Here is a tiny trained network, its code and every weight. The questions are about switching its units off for an input and a class, where a switched-off unit gives its printed mean instead of its output.

import numpy as np


def w(rows, s, z=0):
    codes = np.array(rows[::2]) - 128.0
    scale = np.full(codes.shape[1], s)
    scale[-1] = z or s
    return codes * scale


def norm(h):
    return h / np.sqrt((h * h).mean(-1, keepdims=True) + 1e-5)


def f(y):
    return np.maximum(y, 0)


def log_softmax(a):
    a = a - a.max(-1, keepdims=True)
    return a - np.log(np.exp(a).sum(-1, keepdims=True))


def net(x, mask):
    res = np.array(x, float).reshape(1, 8) / 4 @ E
    u = 0
    for l in range(4):
        y = f(norm(res) @ A[l][:, :-1].T + A[l][:, -1])
        res = res + np.where(mask[u : u + 4], y, B[l][:, -1]) @ B[l][:, :-1]
        u += 4
    return log_softmax(norm(res)[-1] @ U[:, :-1].T + U[:, -1])


A, B = {}, {}
E = w([
[129,124,130,124,128,125,131,129],'x0',
[66,172,36,201,67,88,149,45],'x1',
[121,129,127,117,131,125,135,124],'x2',
[40,104,90,178,134,201,233,241],'x3',
[123,129,127,118,132,126,133,127],'x4',
[131,134,128,137,125,131,126,129],'x5',
[82,102,157,160,250,205,130,37],'x6',
[212,112,3,60,141,221,137,79],'x7',
],0.0043)
A[0] = w([
[73,71,174,186,232,192,116,29,148],'L0N1',
[170,138,116,64,38,93,139,220,36],'L0N2',
[176,127,241,60,154,164,134,182,2],'L0N3',
[254,97,153,84,134,189,194,141,126],'L0N4',
],0.0046,0.0053)
B[0] = w([
[195,130,119,130,124,73,192,167,253],'L0N1',
[216,148,125,177,159,58,199,174,171],'L0N2',
[64,66,120,129,196,37,2,142,163],'L0N3',
[87,115,61,160,163,149,62,130,213],'L0N4',
],0.0085,0.0043)
A[1] = w([
[120,88,198,174,254,181,179,35,11],'L1N1',
[90,97,156,132,192,142,159,56,3],'L1N2',
[87,177,83,93,3,93,94,158,208],'L1N3',
[109,100,201,104,153,182,108,245,129],'L1N4',
],0.0048,0.003)
B[1] = w([
[232,186,146,154,109,2,115,247,173],'L1N1',
[168,213,149,185,170,103,167,154,132],'L1N2',
[146,94,127,152,239,122,148,118,252],'L1N3',
[71,68,66,177,158,148,63,130,237],'L1N4',
],0.0073,0.0032)
A[2] = w([
[164,137,171,99,98,121,92,81,2],'L2N1',
[64,127,254,153,105,88,128,157,45],'L2N2',
[166,145,159,79,133,77,66,108,78],'L2N3',
[146,144,117,118,81,90,121,166,24],'L2N4',
],0.0098,0.0047)
B[2] = w([
[63,21,250,85,16,191,251,149,147],'L2N1',
[194,245,45,2,93,204,68,101,244],'L2N2',
[82,58,218,151,125,191,199,180,254],'L2N3',
[208,116,114,142,219,57,178,159,143],'L2N4',
],0.0082,0.0037)
A[3] = w([
[37,152,65,229,78,71,168,10,96],'L3N1',
[130,78,15,119,152,253,150,135,157],'L3N2',
[200,143,183,29,158,203,74,157,247],'L3N3',
[40,136,145,149,114,178,174,216,1],'L3N4',
],0.0063,0.0028)
B[3] = w([
[102,55,120,117,182,146,31,191,184],'L3N1',
[120,176,193,112,91,109,110,88,254],'L3N2',
[92,149,61,164,112,118,142,98,243],'L3N3',
[137,37,255,87,50,126,202,83,157],'L3N4',
],0.0094,0.0065)
U = w([
[249,145,87,235,240,4,239,219,31],'0',
[102,229,41,35,61,221,77,20,254],'1',
[15,8,91,150,251,162,2,179,88],'2',
[64,37,253,131,34,197,252,95,59],'3',
],0.011,0.0047)

Each question gives the input, the list of numbers given to net, and the class t.
The units are the neurons (one row each of A and B). Each row of codes is followed by its name. A weight is (code - 128) times the scale printed after its matrix; where a second scale follows, it is the last column's (A, B and U).
mask holds one flag per neuron, layer by layer. A switched-off neuron (its flag False) gives its mean, the last column of its row in B, instead of its output. The means were averaged over made-up inputs and are rounded, as every weight is.
A unit's drop is (log p(t) with every unit on - log p(t) with that unit switched off) / (log p(t) with every unit on - log p(t) with every unit switched off).
The circuit of an input: a set's keep is (log p(t) with only the set's units on - log p(t) with every unit switched off) / (log p(t) with every unit on - log p(t) with every unit switched off). Starting from the 12 units with the biggest drops (on a tie, the unit counted first), units are removed one at a time, each time the one whose removal leaves the highest keep (on an exact tie, the one counted first), for as long as the keep stays at least 0.8.
circuit, biggest first: the units of the circuit, biggest drop first
most important unit: the unit with the biggest drop
k most important neurons: the k neurons with the biggest drops, biggest first
top k neurons in layer l: the k neurons of layer l with the biggest drops, biggest first
drop of u: that unit's drop, to one decimal
input [7,0,-4,1,-4,-1,-4,-5], class 1: 3 most important neurons	L2N2, L0N1, L1N1
input [-5,-3,6,4,6,-1,6,-5], class 0: most important unit	L1N1
input [5,-1,-1,-2,3,8,-3,-5], class 1: 2 most important neurons	L2N2, L0N1
input [-8,5,7,4,-4,4,-7,7], class 0: 3 most important neurons	L0N2, L2N2, L3N3
input [2,6,-5,-7,-5,5,7,5], class 0: circuit, biggest first	L2N2, L0N1
input [1,-8,-2,4,-7,3,1,8], class 1: 4 most important neurons	L3N2, L3N1, L2N3, L1N3
input [3,-4,-8,6,-3,8,-1,7], class 1: 3 most important neurons	L2N3, L3N2, L0N4
input [-3,0,4,-4,-3,-1,-4,3], class 0: 3 most important neurons	L2N2, L0N2, L3N4
input [-8,-6,1,8,-4,-3,-4,7], class 3: 2 most important neurons	L2N2, L3N4
input [-3,8,5,-6,-6,-3,-3,7], class 2: 2 most important neurons	L3N1, L2N2
input [-3,5,1,3,-7,0,5,4], class 0: top 2 neurons in layer 0	L0N4, L0N1
input [-2,-2,-3,-8,8,0,7,-3], class 3: 2 most important neurons	L2N3, L2N1
input [-2,-5,-1,-3,-6,8,-2,2], class 2: 2 most important neurons	L0N4, L2N2
input [-3,6,-2,0,1,8,0,5], class 2: most important unit	L3N1
input [1,8,-5,3,5,2,5,-8], class 1: top 2 neurons in layer 0	L0N4, L0N2
input [3,8,-4,2,-2,3,-5,-8], class 1: 2 most important neurons	L2N2, L0N4
input [5,-1,3,-8,6,-6,6,-7], class 3: 4 most important neurons	L2N3, L2N1, L0N1, L1N3
input [8,2,6,5,5,1,5,-5], class 0: top 3 neurons in layer 2	L2N3, L2N2, L2N1
input [6,-8,3,-8,-7,8,-1,6], class 2: top 2 neurons in layer 3	L3N4, L3N3
input [-8,-8,-7,0,-7,-1,-6,-8], class 1: most important unit	L2N2
input [8,-6,-2,6,-7,4,-5,2], class 2: top 3 neurons in layer 0	L0N1, L0N4, L0N3
input [-3,-7,0,0,-8,1,2,-7], class 1: drop of L2N2	1.4
input [-2,8,-1,1,3,5,-3,-4], class 2: drop of L3N1	0.6
input [1,1,-1,-7,3,3,4,0], class 3: drop of L1N3	0.0
